Here is a tiny trained network, its code and every weight. The questions are about switching its units off for an input and a class, where a switched-off unit gives its printed mean instead of its output.

import numpy as np


def w(rows, s, z=0):
    codes = np.array(rows[::2]) - 128.0
    scale = np.full(codes.shape[1], s)
    scale[-1] = z or s
    return codes * scale


def norm(h):
    return h / np.sqrt((h * h).mean(-1, keepdims=True) + 1e-5)


def f(y):
    return y / 2 * (1 + np.tanh(0.7978845608 * (y + 0.044715 * y**3)))


def log_softmax(a):
    a = a - a.max(-1, keepdims=True)
    return a - np.log(np.exp(a).sum(-1, keepdims=True))


def net(x, mask):
    res = np.array(x, float).reshape(1, 3) / 4 @ E
    u = 0
    for l in range(2):
        y = f(norm(res) @ A[l][:, :-1].T + A[l][:, -1])
        res = res + np.where(mask[u : u + 8], y, B[l][:, -1]) @ B[l][:, :-1]
        u += 8
    return log_softmax(norm(res)[-1] @ U[:, :-1].T + U[:, -1])


A, B = {}, {}
E = w([
[33,218,148,167,106,201,142,250,99,228],'x0',
[213,43,198,158,124,255,38,185,130,111],'x1',
[139,101,193,102,180,77,249,153,142,139],'x2',
],0.003)
A[0] = w([
[177,39,75,184,92,124,172,71,159,33,132],'L0N0',
[78,163,99,156,166,204,143,207,106,198,122],'L0N1',
[157,141,223,154,201,126,204,125,214,145,76],'L0N2',
[44,168,47,69,139,79,146,118,116,100,163],'L0N3',
[162,109,200,194,126,167,76,135,79,61,141],'L0N4',
[122,157,101,83,84,150,33,110,169,165,2],'L0N5',
[109,165,16,142,63,171,3,106,134,102,92],'L0N6',
[96,63,176,66,243,95,214,198,170,133,72],'L0N7',
],0.0034,0.0017)
B[0] = w([
[131,194,107,84,109,131,109,237,138,96,233],'L0N0',
[183,137,140,60,109,50,118,155,142,76,240],'L0N1',
[108,70,73,112,59,118,104,102,101,154,171],'L0N2',
[111,95,138,85,167,206,60,131,114,129,215],'L0N3',
[88,155,166,63,115,121,211,80,174,179,214],'L0N4',
[159,75,119,195,146,73,199,169,157,101,136],'L0N5',
[120,41,115,174,49,78,212,136,50,146,253],'L0N6',
[129,58,69,209,80,110,73,140,1,162,208],'L0N7',
],0.0043,0.0024)
A[1] = w([
[55,185,86,139,224,143,173,56,163,123,46],'L1N0',
[116,197,174,175,140,141,117,205,83,180,24],'L1N1',
[138,193,154,94,88,99,170,184,147,98,120],'L1N2',
[67,186,80,159,158,93,143,76,125,126,43],'L1N3',
[105,126,104,60,157,136,3,132,91,154,140],'L1N4',
[72,101,58,226,96,142,106,72,100,128,249],'L1N5',
[218,102,116,103,168,100,124,39,130,76,71],'L1N6',
[195,147,217,176,96,196,124,167,176,89,190],'L1N7',
],0.0053,0.0016)
B[1] = w([
[169,136,210,124,124,188,113,73,119,155,155],'L1N0',
[123,121,48,186,132,126,78,139,165,61,203],'L1N1',
[203,151,100,87,100,124,162,119,176,96,168],'L1N2',
[109,73,167,255,155,201,36,86,159,162,164],'L1N3',
[213,165,187,73,110,109,176,96,182,132,177],'L1N4',
[138,69,150,93,137,121,178,169,89,155,216],'L1N5',
[76,195,77,205,103,148,110,206,150,144,234],'L1N6',
[92,150,142,140,165,106,124,60,113,168,251],'L1N7',
],0.0064,0.0036)
U = w([
[126,211,58,162,106,115,82,183,203,70,151],'0',
[80,28,105,166,91,118,129,156,38,162,157],'1',
[102,140,222,156,174,190,84,21,158,188,143],'2',
[191,126,168,1,104,91,201,114,124,115,139],'3',
[79,131,171,62,221,154,133,137,107,30,2],'4',
[106,117,162,98,198,167,157,124,130,39,28],'5',
],0.011,0.0079)

Each question gives the input, the list of numbers given to net, and the class t.
The units are the neurons (one row each of A and B). Each row of codes is followed by its name. A weight is (code - 128) times the scale printed after its matrix; where a second scale follows, it is the last column's (A, B and U).
mask holds one flag per neuron, layer by layer. A switched-off neuron (its flag False) gives its mean, the last column of its row in B, instead of its output. The means were averaged over made-up inputs and are rounded, as every weight is.
A unit's drop is (log p(t) with every unit on - log p(t) with that unit switched off) / (log p(t) with every unit on - log p(t) with every unit switched off).
The circuit of an input: a set's keep is (log p(t) with only the set's units on - log p(t) with every unit switched off) / (log p(t) with every unit on - log p(t) with every unit switched off). Starting from the 12 units with the biggest drops (on a tie, the unit counted first), units are removed one at a time, each time the one whose removal leaves the highest keep (on an exact tie, the one counted first), for as long as the keep stays at least 0.8.
circuit, biggest first: the units of the circuit, biggest drop first
k most important neurons of layer l: the k neurons of layer l with the biggest drops, biggest first
drop of u: that unit's drop, to one decimal
input [2,-6,-6], class 1: circuit, biggest first : L1N5
input [4,-6,5], class 2: circuit, biggest first : L0N6, L1N3
input [7,8,1], class 2: 2 most important neurons of layer 1 : L1N7, L1N6
input [-3,2,-3], class 3: 4 most important neurons of layer 1 : L1N1, L1N3, L1N6, L1N2
input [-2,0,-1], class 3: circuit, biggest first : L0N0, L1N6
input [7,-6,7], class 0: 2 most important neurons of layer 1 : L1N1, L1N5
input [3,-8,-8], class 1: 2 most important neurons of layer 0 : L0N6, L0N4
input [-5,7,-4], class 2: 2 most important neurons of layer 1 : L1N7, L1N1
input [-5,8,7], class 2: circuit, biggest first : L0N6, L1N7
input [-1,3,-2], class 3: 3 most important neurons of layer 0 : L0N4, L0N3, L0N6
input [-3,-8,7], class 2: circuit, biggest first : L1N3, L1N0, L0N1
input [-8,3,8], class 0: 2 most important neurons of layer 1 : L1N6, L1N5
input [-2,2,2], class 3: 2 most important neurons of layer 0 : L0N0, L0N6
input [2,-5,8], class 1: circuit, biggest first : L0N7
input [0,-6,6], class 1: 3 most important neurons of layer 0 : L0N7, L0N2, L0N4
input [-4,-3,-5], class 1: 2 most important neurons of layer 0 : L0N6, L0N1
input [2,-6,-3], class 2: drop of L1N3 : 0.2
input [-6,-2,-1], class 0: drop of L1N6 : 0.3
input [2,-7,-8], class 1: drop of L1N5 : 0.4
input [-3,5,-7], class 1: circuit, biggest first : L0N6
